[125, 117, 139, 143, 150] ⇒ 117
[144, 155, 141, 122, 138] ⇒ 155
[116, 113, 115, 126, 105] ⇒ 113
[109, 131, 154, 124, 121] ⇒ 131
[99, 111, 118, 123, 130] ⇒ 111
[142, 126, 154, 129, 127] ⇒ 126
[136, 124, 99, 138, 155] ⇒ 124
[111, 102, 118, 144, 131] ⇒ 102
[134, 156, 131, 126, 128] ⇒ 156
---
[[124 130 130 122]
 [102 140 127 121]
 [122 133 130 140]] yields 133

[[125 122 111 141 114 130 149]
 [125 124 110 141 116 131 150]
 [128 116 116 138 105 124 144]] yields 116

[[128 129 135 149 155 141]
 [129 138 152 153 138 130]
 [128 130 140 153 151 137]] yields 130

[[128 128 130 131 148 127]
 [136 125 141 126 127 125]
 [133 129 134 133 151 129]] yields 129

[[126 126 148 146 108]
 [137 129 107 124 110]
 [135 133 126 117 120]] yields 133

[[115 129 135 137 143 109]
 [138 129 120 121 132 129]
 [101 131 125 129 121 125]] yields 131
---
Q:
[[150 106 133 129 121 121]
 [121 128 132 137 144 144]
 [131 126 128 127 127 127]]
A: 121

Q:
[[109 105 117 109 142 123 132]
 [130 133 107 130 104 115 121]
 [114 105 108 114 137 125 135]]
A: 130

Q:
[[133 143 136 157]
 [123 134 134 132]
 [135 136 136 145]]
A: 123

Q:
[[106 108 124 134 121]
 [117 131 119 128 130]
 [140 114 117 139 137]]
A: 117

Q:
[[141 139 143 142 127 132 157]
 [128 130 127 141 125 135 120]
 [127 115 145 124 122 132 149]]
A: 128

Q:
[[125 119 124 142 122 125]
 [123 106 117 114 119 121]
 [124 116 116 102 120 119]]
A: 123

Q:
[[110 113 157 153]
 [142 151 109 122]
 [156 104 151 155]]
A: 142

Q:
[[129 140 110 130 123]
 [142 131 136 129 122]
 [112 148 151 120 119]]
A: 142
---
[[128 127 129 128 127 127 127 128]
 [130 125 130 128 123 124 122 125]
 [129 126 129 128 125 126 124 126]
 [121 133 134 137 129 132 126 132]
 [130 125 130 129 123 125 122 125]
 [117 137 137 143 130 136 125 135]
 [110 142 141 152 131 141 123 139]
 [129 126 129 128 125 126 125 127]
 [117 137 136 143 130 136 124 135]] -> 135

[[126 128 116 132 135 135 130 148 140 146 137]
 [130 145 127 137 126 138 141 150 130 133 137]
 [123 120 116 127 136 131 125 144 140 148 134]
 [118 109 119 119 133 122 118 123 140 140 126]
 [129 138 120 136 131 137 135 151 136 140 137]
 [121 111 116 122 137 127 121 133 142 147 130]
 [132 149 132 138 123 136 143 144 124 125 133]] -> 133

[[132 148 112 131 137 119 135 145 147 127 115 122 127 121 128]
 [125 147 142 135 147 111 120 125 148 138 131 129 135 131 139]
 [120 116 139 140 107 147 106 128 114 138 109 121 108 138 136]
 [112 138 121 140 128 138 130 138 107 109 129 123 129 111 139]
 [135 116 121 133 133 133 123 109 108 114 118 107 121 105 123]
 [136 134 118 119 132 117 123 138 106 107 126 119 131 134 146]
 [148 119 136 148 127 111 129 105 106 134 132 131 133 127 131]
 [109 120 138 118 145 117 133 143 127 109 107 123 144 139 143]
 [116 114 117 131 121 146 126 147 117 107 124 141 117 150 149]] -> 149

[[121 128 149 152 157 142 114  99 129 155 149 123]
 [134 135 140 121 130 124 133 137 138 127 133 154]
 [155 123 154 155 112 133 153 156 156 105 116 116]
 [112 105 142 148 138 139 144 150 114 139 130 125]
 [156 105 100 136 123 108 127 150 101 100 105 151]
 [117  99 107 123 119 153 102 153 153 133 152 109]
 [111 107 106 101 104 124 152 100 113 115 153 154]
 [150 139 101 105 149 121 152 133 154 114 109 115]
 [ 98 122 146 102 102 148 146 141 123 156 102 114]] -> 114

[[138 132 152 130 133 133 139 136 131]
 [137 141 135 120 127 125 137 123 122]
 [137 130 147 129 129 130 127 136 133]
 [136 136 149 130 133 130 140 133 129]
 [134 127 137 139 129 136 134 131 133]
 [131 132 137 132 126 130 136 118 126]
 [135 134 146 126 128 127 129 131 129]] -> 129
---
[[127 133 125 113 130 139 144]
 [121 111 133 152 138 148 145]
 [135 113 102 149 108 123 115]] out 102

[[126 106 138 126 102]
 [121 110 144 120 109]
 [114 123 131 129 126]] out 131

[[130 129 120 125 137]
 [133 122 111 114 103]
 [137 133 109 124 125]] out 109

[[127 126 112 121]
 [108 142 152 117]
 [138 118 144 116]] out 144

[[128 149 130 142 115]
 [128 115 121 105 129]
 [118 149 132 142 115]] out 132

[[135 128 129 126 130 127]
 [142 151 130 128 116 127]
 [132 117 128 124 135 128]] out 128

[[116 105 151 118 133 135 133]
 [128 114 119 144 124 153 131]
 [105 117 132 113 142 118 132]] out 132

[[128 108 127 105 103]
 [132 122 116 120 133]
 [117 115 113 119 106]] out 113

[[118 125 143 104]
 [145 137 126 138]
 [128 125 129 111]] out 129
---
[[138 132  99 108 137 122 146]
 [133 112 118 126 138 122 134]]	137

[ 99 106 130 149 135]	130

[129 146 122 105]	146

[151 141 120 138 137 110]	138

[ 99 114 149 146 132]	149

[[135 115 119 147 135 142 150]
 [138 134 134 118 126 122 125]
 [123 132 126 126 125 124 137]]	135

[[105 143  99 116]
 [103 140 131 100]
 [122 117 112 128]]	143

[119 113 143 151]	113
---
array([123, 107, 141, 122, 116, 138, 128]) | 138

array([[126, 133, 129, 126, 119, 128, 117],
       [131, 127, 143, 127, 128, 129, 123],
       [135, 131, 152, 132, 113, 129, 122]]) | 129

array([143, 129, 130, 158, 156]) | 158

array([140, 132, 134, 149, 135, 122]) | 135

array([130, 103, 121, 140, 147, 134]) | 147

array([[121, 131, 122, 126],
       [113, 120, 127, 106],
       [142, 140, 128, 122]]) | 128
---
[109 149 113 155 133  98 120] Out: 120
[112 152 150 135 151 153 135] Out: 135
[122 152 113 116] Out: 116
[135 157 130 127 117 122] Out: 122
[101 157 141 143] Out: 143
[119 128 131 131 106 126 128] Out: 128
[156 101 122 144] Out: 144
[120 134 150 116 153] Out: 153
[155 132 150 111 131] Out: 131
---
((117, 131, 106, 116, 102, 106), (119, 130, 110, 118, 107, 109), (121, 130, 113, 120, 111, 113)) -> 131
((137, 125, 139, 132), (135, 132, 137, 128), (140, 128, 151, 146)) -> 125
((109, 135, 126, 117, 134, 128, 128), (124, 133, 107, 136, 116, 132, 119), (125, 134, 124, 129, 113, 144, 133)) -> 135
((132, 152, 144, 147, 137), (133, 145, 141, 142, 137), (132, 138, 139, 136, 131)) -> 152
((128, 112, 145, 122, 124), (128, 110, 153, 136, 143), (126, 109, 141, 121, 128)) -> 112
((138, 123, 148, 135), (124, 131, 120, 106), (125, 131, 121, 105)) -> 123
((144, 129, 138, 137, 144, 142, 138), (135, 137, 138, 132, 121, 130, 128), (122, 106, 131, 123, 140, 139, 143)) -> 129
((136, 130, 139, 133, 146), (128, 128, 127, 128, 127), (115, 131, 103, 114, 98)) -> 130
---
((139, 119, 130, 121, 125), (104, 149, 125, 146, 134), (121, 137, 128, 134, 133)) ans = 119
(101, 136, 126, 134, 131, 138) ans = 136
((136, 156, 146, 134, 140), (142, 127, 134, 105, 133), (116, 117, 101, 132, 135)) ans = 156
((129, 136, 125, 124), (130, 117, 149, 132), (129, 117, 134, 133)) ans = 136
((112, 154, 110, 106, 142), (133, 118, 108, 106, 106), (113, 154, 114, 105, 143)) ans = 154
(127, 142, 134, 150, 147, 128, 140) ans = 142
(152, 153, 105, 114) ans = 153
(125, 135, 129, 109, 156, 147, 133) ans = 135
((147, 110, 147, 113), (125, 103, 126, 102)) ans = 110
(103, 141, 143, 105) ans = 141
---
[[127 128 128 127 129 128]
 [108 130 140 138 120 125]
 [106 129 148 142 117 123]] value 138

[[128 146 125 153]
 [149 144 129 147]] value 144

[[123 126 134 129 125 129]
 [117 130 130 121 113 106]] value 121

[[127 128 130 137 126]
 [132 126 121 137 157]] value 121

[[132 140 135 128 147]
 [109 155 120 120 114]] value 120

[[121 134 108 140 122 139]
 [130 136 101 140 128 138]
 [126 125 113 131 127 130]] value 140

[[103 145 112 134 113]
 [103 138 114 134 109]] value 114

[[113 100  98 118 124 140]
 [117 148 129 109 142 158]
 [145 113 146 128 131 130]] value 109
---
154  114  122  108  150 -> 114

138  141  139  101  116
121  128  149  133  118
-> 141

125  155  134  151 -> 155

127  115  134  103 -> 115

125  131  151  153  137 -> 131

140  118  105  101  148 -> 118

113  110  129  149  150
127  106  136  137  121
-> 110
---
[151 115 121 129 118 127] >> 129

[[145 131 124 126 106 143 124]
 [113 126 131 130 146 150 131]
 [138 128 121 128 111 140 125]] >> 146

[134 137 149 116 145 140] >> 145

[[119 129 107 141 111]
 [122 122 129 144 113]] >> 141

[114 120 139 155] >> 139

[126 158 136  99 120 116 117] >> 136

[127  98 143 123 127 129] >> 129

[121 153 123 143 128] >> 143

[117 120 123 115 150 134] >> 134
